Below are the code and all the weights of a small trained network. Each question names an input and a target symbol and asks about switching units off, where a switched-off unit gives its printed mean instead of its output.

import numpy as np


def w(rows, s, z=0):
    codes = np.array(rows[::2]) - 128.0
    scale = np.full(codes.shape[1], s)
    scale[-1] = z or s
    return codes * scale


def f(y):
    return y / 2 * (1 + np.tanh(0.7978845608 * (y + 0.044715 * y**3)))


def softmax(a):
    e = np.exp(a - a.max(-1, keepdims=True))
    return e / e.sum(-1, keepdims=True)


def log_softmax(a):
    a = a - a.max(-1, keepdims=True)
    return a - np.log(np.exp(a).sum(-1, keepdims=True))


def net(x, mask):
    ids = ['ΔΞΠΦΩαβεζηθλμστψ'.index(c) for c in x.split()]
    T = len(ids)
    res = E[ids] + P[:T]
    u = 0
    for l in range(2):
        r = res
        for j in range(3):
            rows = slice(4 * j, 4 * j + 4)
            q, k, v = (r @ M[l][rows].T for M in (Q, K, V))
            z = softmax(np.where(np.tri(T) > 0, q @ k.T / 4**0.5, -1e9)) @ v
            o = O[l][rows]
            res = res + np.where(mask[u + j], z, o[:, -1]) @ o[:, :-1]
        u += 3
        y = f(res @ A[l][:, :-1].T + A[l][:, -1])
        res = res + np.where(mask[u : u + 8], y, B[l][:, -1]) @ B[l][:, :-1]
        u += 8
    return log_softmax(res[-1] @ U[:, :-1].T + U[:, -1])


Q, K, V, O, A, B = {}, {}, {}, {}, {}, {}
E = w([
[113,110,100],'Δ',
[104,146,88],'Ξ',
[133,147,97],'Π',
[153,121,112],'Φ',
[138,88,118],'Ω',
[104,143,119],'α',
[106,147,112],'β',
[182,117,185],'ε',
[167,96,146],'ζ',
[149,130,144],'η',
[145,138,152],'θ',
[119,153,136],'λ',
[144,219,153],'μ',
[65,218,162],'σ',
[139,20,212],'τ',
[3,129,107],'ψ',
],0.022)
P = w([
[136,124,126],'0',
[104,93,220],'1',
[149,129,103],'2',
[85,75,254],'3',
[151,130,94],'4',
[91,78,251],'5',
[155,134,90],'6',
[91,92,244],'7',
[154,134,87],'8',
[98,106,232],'9',
[154,134,84],'10',
],0.0086)
Q[0] = w([
[47,167,147],'0.h0',
[189,101,108],'0.h0',
[77,101,245],'0.h0',
[108,62,147],'0.h0',
[176,138,57],'0.h1',
[138,157,77],'0.h1',
[195,146,137],'0.h1',
[119,112,50],'0.h1',
[89,88,131],'0.h2',
[105,144,189],'0.h2',
[190,86,111],'0.h2',
[46,79,158],'0.h2',
],0.012)
K[0] = w([
[126,62,250],'0.h0',
[163,160,104],'0.h0',
[178,39,111],'0.h0',
[218,108,117],'0.h0',
[201,71,170],'0.h1',
[186,114,116],'0.h1',
[115,67,226],'0.h1',
[156,81,41],'0.h1',
[86,127,176],'0.h2',
[84,129,122],'0.h2',
[144,56,120],'0.h2',
[57,223,199],'0.h2',
],0.011)
V[0] = w([
[158,123,149],'0.h0',
[184,180,56],'0.h0',
[131,134,133],'0.h0',
[203,70,170],'0.h0',
[184,73,115],'0.h1',
[254,139,72],'0.h1',
[134,102,146],'0.h1',
[111,65,113],'0.h1',
[161,111,186],'0.h2',
[158,152,121],'0.h2',
[142,156,13],'0.h2',
[53,202,254],'0.h2',
],0.005)
O[0] = w([
[70,95,188,132],'0.h0',
[142,81,78,59],'0.h0',
[127,126,141,127],'0.h0',
[63,153,211,150],'0.h0',
[133,169,3,71],'0.h1',
[79,82,13,11],'0.h1',
[151,157,56,127],'0.h1',
[137,174,111,125],'0.h1',
[142,150,80,131],'0.h2',
[68,116,83,108],'0.h2',
[122,156,139,65],'0.h2',
[32,68,217,254],'0.h2',
],0.0036,0.0042)
A[0] = w([
[142,80,72,171],'0.n0',
[100,48,146,92],'0.n1',
[52,201,148,219],'0.n2',
[92,183,81,44],'0.n3',
[253,107,106,59],'0.n4',
[119,150,44,3],'0.n5',
[103,91,184,189],'0.n6',
[182,112,160,159],'0.n7',
],0.013,0.003)
B[0] = w([
[61,143,26,148],'0.n0',
[137,151,195,192],'0.n1',
[149,77,163,238],'0.n2',
[120,134,254,135],'0.n3',
[204,98,137,155],'0.n4',
[53,181,145,136],'0.n5',
[156,159,39,255],'0.n6',
[73,82,119,170],'0.n7',
],0.0093,0.0088)
Q[1] = w([
[171,47,210],'1.h0',
[164,182,78],'1.h0',
[149,79,123],'1.h0',
[99,104,162],'1.h0',
[181,137,134],'1.h1',
[102,202,109],'1.h1',
[251,81,105],'1.h1',
[180,150,101],'1.h1',
[123,112,89],'1.h2',
[132,134,115],'1.h2',
[116,120,142],'1.h2',
[135,82,147],'1.h2',
],0.016)
K[1] = w([
[147,99,180],'1.h0',
[139,160,71],'1.h0',
[200,20,108],'1.h0',
[96,105,188],'1.h0',
[127,152,156],'1.h1',
[176,208,94],'1.h1',
[133,158,250],'1.h1',
[115,189,155],'1.h1',
[152,139,130],'1.h2',
[120,113,104],'1.h2',
[125,151,142],'1.h2',
[104,134,143],'1.h2',
],0.018)
V[1] = w([
[138,84,149],'1.h0',
[172,8,141],'1.h0',
[27,30,101],'1.h0',
[25,163,215],'1.h0',
[48,145,145],'1.h1',
[149,189,154],'1.h1',
[81,151,78],'1.h1',
[161,127,114],'1.h1',
[83,163,130],'1.h2',
[87,24,171],'1.h2',
[197,219,186],'1.h2',
[59,129,138],'1.h2',
],0.011)
O[1] = w([
[119,76,162,183],'1.h0',
[167,3,156,215],'1.h0',
[23,66,2,195],'1.h0',
[82,155,191,252],'1.h0',
[101,136,151,142],'1.h1',
[136,127,118,96],'1.h1',
[159,145,82,94],'1.h1',
[180,97,140,114],'1.h1',
[60,246,109,124],'1.h2',
[51,94,125,254],'1.h2',
[196,176,190,117],'1.h2',
[52,159,71,161],'1.h2',
],0.0066,0.0063)
A[1] = w([
[117,159,219,131],'1.n0',
[55,144,43,67],'1.n1',
[182,141,129,250],'1.n2',
[121,215,163,202],'1.n3',
[75,129,102,164],'1.n4',
[152,71,85,113],'1.n5',
[254,225,41,22],'1.n6',
[138,101,43,200],'1.n7',
],0.01,0.011)
B[1] = w([
[137,110,56,254],'1.n0',
[177,135,175,204],'1.n1',
[254,169,28,208],'1.n2',
[160,112,251,208],'1.n3',
[171,242,135,227],'1.n4',
[49,91,173,189],'1.n5',
[250,135,41,135],'1.n6',
[77,144,100,242],'1.n7',
],0.0085,0.0088)
U = w([
[87,219,24,70],'Δ',
[140,228,141,54],'Ξ',
[200,199,72,87],'Π',
[173,124,23,76],'Φ',
[65,75,24,174],'Ω',
[145,152,95,204],'α',
[147,169,102,246],'β',
[213,57,124,103],'ε',
[155,29,81,82],'ζ',
[174,110,80,212],'η',
[175,116,93,222],'θ',
[169,133,106,249],'λ',
[221,144,159,143],'μ',
[144,110,229,78],'σ',
[100,6,157,3],'τ',
[2,135,145,107],'ψ',
],0.0074,0.0058)

Each question gives the input, a string of symbols that net reads in full, and the target symbol t.
The units are the heads (4 rows each of Q, K, V and O) and the neurons (one row each of A and B). Each row of codes is followed by its name. A weight is (code - 128) times the scale printed after its matrix; where a second scale follows, it is the last column's (O, A, B and U).
mask holds one flag per unit, layer by layer, with each layer's heads first. A switched-off unit (its flag False) gives its mean, the last column of its rows in O or B, instead of its output. The means were averaged over made-up inputs and are rounded, as every weight is.
A unit's drop is (log p(t) with every unit on - log p(t) with that unit switched off) / (log p(t) with every unit on - log p(t) with every unit switched off).
The circuit of an input: a set's keep is (log p(t) with only the set's units on - log p(t) with every unit switched off) / (log p(t) with every unit on - log p(t) with every unit switched off). Starting from the 12 units with the biggest drops (on a tie, the unit counted first), units are removed one at a time, each time the one whose removal leaves the highest keep (on an exact tie, the one counted first), for as long as the keep stays at least 0.8.
circuit, biggest first: the units of the circuit, biggest drop first
unit that matters most: the unit with the biggest drop
k most important neurons: the k neurons with the biggest drops, biggest first
top k neurons in layer l: the k neurons of layer l with the biggest drops, biggest first
which heads matter: for each layer, one digit per head in row order, 1 if its drop is at least 0.15 and else 0, layers parted by /
input τ Ξ Ω σ Ω Δ, target σ: circuit, biggest first	[0.n2, 1.h0, 0.h1]
input Ξ ψ ζ α, target ψ: circuit, biggest first	[1.h0, 1.n2]
input Ξ Ξ ψ Φ Δ Φ ε β σ μ, target σ: circuit, biggest first	[1.n3, 1.h0]
input β ζ Ξ τ Π ζ, target τ: circuit, biggest first	[1.h0]
input η μ Ω Ω Δ ψ ζ λ, target ψ: 3 most important neurons	[0.n2, 0.n1, 1.n2]
input β Ω ψ σ λ η ψ ψ Δ ζ, target ψ: circuit, biggest first	[0.n2, 1.h0, 1.h2]
input Ω τ ψ α, target ψ: circuit, biggest first	[1.h0, 0.h0, 0.n6]
input Δ β Φ Δ τ ψ ε, target ε: 4 most important neurons	[0.n4, 1.n2, 0.n0, 0.n6]
input Ω ψ Ω σ Ω ζ Ω θ ζ μ μ, target μ: which heads matter	001 / 100
input Ω θ λ Δ Π, target Π: top 2 neurons in layer 1	[1.n6, 1.n2]
input σ α η σ ψ Δ, target ψ: circuit, biggest first	[0.h2, 1.h2]
input ζ ψ μ ψ σ σ Φ Π Ξ, target Ξ: 3 most important neurons	[0.n6, 0.n5, 0.n3]
input Ω ψ Ω Δ, target ψ: which heads matter	000 / 101
input Ξ λ Δ τ Ω τ Ω, target Ω: which heads matter	000 / 100
input ψ Ω σ ψ β Ω Δ Ω β β ζ, target ζ: unit that matters most	0.n4
input α τ Π σ Π λ Δ σ τ, target τ: which heads matter	010 / 100
input σ Δ Δ Δ σ Ω, target σ: 2 most important neurons	[0.n2, 0.n6]
input Φ Ξ Ξ Ω Δ ζ σ, target σ: 2 most important neurons	[1.n3, 0.n3]
input μ Δ α Δ ψ Ω, target ψ: which heads matter	000 / 100
input β Δ Ω τ ε Ω, target τ: which heads matter	000 / 101
input Ω Ω σ μ, target σ: 2 most important neurons	[1.n3, 1.n4]
input Ω Δ β τ Φ Ω Δ ψ σ ε Π, target Π: 2 most important neurons	[0.n2, 0.n5]
input Ξ τ ε σ μ Ω, target σ: most important neuron	[0.n6]
input Φ Π β β Ξ Ω η ψ Ω η, target ψ: circuit, biggest first	[0.n2, 1.h0, 1.n2]
input Φ Δ α Ω β μ Φ Ω Ω Π τ, target τ: 2 most important neurons	[0.n7, 0.n1]
input Ξ Φ ψ θ, target ψ: which heads matter	000 / 100
input Π ε Ω, target Ω: which heads matter	010 / 100
input ψ Φ ε Π Ω Ω σ μ σ α, target σ: 2 most important neurons	[1.n3, 0.n2]
